Here is a tiny trained network, its code and every weight. The questions are about switching its units off for an input and a class, where a switched-off unit gives its printed mean instead of its output.

import numpy as np


def w(rows, s, z=0):
    codes = np.array(rows[::2]) - 128.0
    scale = np.full(codes.shape[1], s)
    scale[-1] = z or s
    return codes * scale


def f(y):
    return np.maximum(y, 0)


def log_softmax(a):
    a = a - a.max(-1, keepdims=True)
    return a - np.log(np.exp(a).sum(-1, keepdims=True))


def net(x, mask):
    res = np.array(x, float).reshape(1, 4) / 4 @ E
    y = f(res @ A[0][:, :-1].T + A[0][:, -1])
    res = res + np.where(mask, y, B[0][:, -1]) @ B[0][:, :-1]
    return log_softmax(res[-1] @ U[:, :-1].T + U[:, -1])


A, B = {}, {}
E = w([
[90,108,73,111,2,164,108,195,255,190,95],'x0',
[88,66,108,86,55,31,216,164,31,127,97],'x1',
[126,117,152,133,138,115,120,147,137,134,125],'x2',
[48,95,108,25,191,136,100,113,115,232,227],'x3',
],0.0092)
A[0] = w([
[46,117,108,32,189,146,68,105,101,226,218,49],'n0',
[68,68,126,70,36,33,239,148,44,117,78,60],'n1',
[79,114,80,146,39,180,86,177,197,196,89,143],'n2',
[164,223,173,159,203,245,4,89,242,120,149,73],'n3',
[82,97,80,96,10,173,137,162,231,173,111,141],'n4',
[218,140,163,253,81,127,164,133,169,26,37,3],'n5',
[124,126,135,109,107,125,122,124,150,116,134,44],'n6',
[170,210,147,166,67,127,150,145,123,59,48,35],'n7',
[145,152,144,159,210,86,113,86,28,96,165,137],'n8',
[150,145,219,118,214,114,182,44,52,74,161,132],'n9',
[34,111,121,40,150,161,118,112,117,200,203,35],'n10',
[148,177,151,168,175,241,46,85,184,123,143,69],'n11',
[101,68,136,115,91,95,162,159,82,114,115,72],'n12',
],0.0068,0.0027)
B[0] = w([
[187,181,238,109,46,175,232,173,208,205,129,220],'n0',
[50,168,51,86,189,13,102,188,48,94,228,242],'n1',
[72,21,158,195,187,156,70,54,144,63,36,240],'n2',
[81,156,3,66,188,6,138,158,20,102,213,247],'n3',
[123,100,138,202,121,153,23,27,124,75,38,254],'n4',
[204,158,214,106,72,168,215,158,172,203,158,232],'n5',
[118,125,130,136,173,158,101,149,137,105,165,133],'n6',
[228,214,156,68,62,181,154,181,199,183,144,197],'n7',
[115,78,136,226,157,189,62,49,173,67,57,202],'n8',
[102,29,158,163,183,198,48,23,177,65,67,214],'n9',
[189,152,202,110,59,150,179,215,198,150,129,202],'n10',
[80,170,63,103,138,62,119,137,66,143,165,208],'n11',
[137,163,49,116,144,91,94,148,123,127,170,177],'n12',
],0.0066,0.013)
U = w([
[108,24,133,196,154,184,46,61,138,78,39,205],'0',
[95,150,41,87,157,9,140,170,43,106,170,148],'1',
[188,167,192,105,95,199,254,185,182,154,115,4],'2',
],0.0098,0.0014)

Each question gives the input, the list of numbers given to net, and the class t.
The units are the neurons (one row each of A and B). Each row of codes is followed by its name. A weight is (code - 128) times the scale printed after its matrix; where a second scale follows, it is the last column's (A, B and U).
mask holds one flag per neuron, in row order. A switched-off neuron (its flag False) gives its mean, the last column of its row in B, instead of its output. The means were averaged over made-up inputs and are rounded, as every weight is.
A unit's drop is (log p(t) with every unit on - log p(t) with that unit switched off) / (log p(t) with every unit on - log p(t) with every unit switched off).
The circuit of an input: a set's keep is (log p(t) with only the set's units on - log p(t) with every unit switched off) / (log p(t) with every unit on - log p(t) with every unit switched off). Starting from the 12 units with the biggest drops (on a tie, the unit counted first), units are removed one at a time, each time the one whose removal leaves the highest keep (on an exact tie, the one counted first), for as long as the keep stays at least 0.8.
units of the circuit, in order: the units of the circuit, biggest drop first
top k neurons: the k neurons with the biggest drops, biggest first
drop of u: that unit's drop, to one decimal
input [4,8,5,-7], class 1: units of the circuit, in order => n1
input [-2,5,8,6], class 2: top 3 neurons => n0, n3, n10
input [7,2,5,7], class 0: top 2 neurons => n4, n2
input [-3,-8,4,-8], class 1: top 3 neurons => n3, n11, n0
input [-6,-2,0,6], class 0: top 4 neurons => n9, n8, n5, n7
input [-2,-5,-5,-5], class 1: top 2 neurons => n3, n0
input [-7,-1,-7,6], class 0: top 3 neurons => n9, n8, n5
input [-7,0,4,7], class 0: top 4 neurons => n9, n8, n5, n7
input [1,-5,6,-7], class 2: top 2 neurons => n5, n1
input [6,-4,0,-7], class 2: top 2 neurons => n5, n7
input [-7,4,0,6], class 0: top 2 neurons => n9, n8
input [6,-7,-6,1], class 1: top 2 neurons => n3, n11
input [-1,-4,-5,2], class 1: drop of n11 => 0.0
input [-8,5,-7,6], class 0: units of the circuit, in order => n9
input [2,3,-7,4], class 2: drop of n3 => 0.9
input [-8,0,0,7], class 0: drop of n9 => 2.1
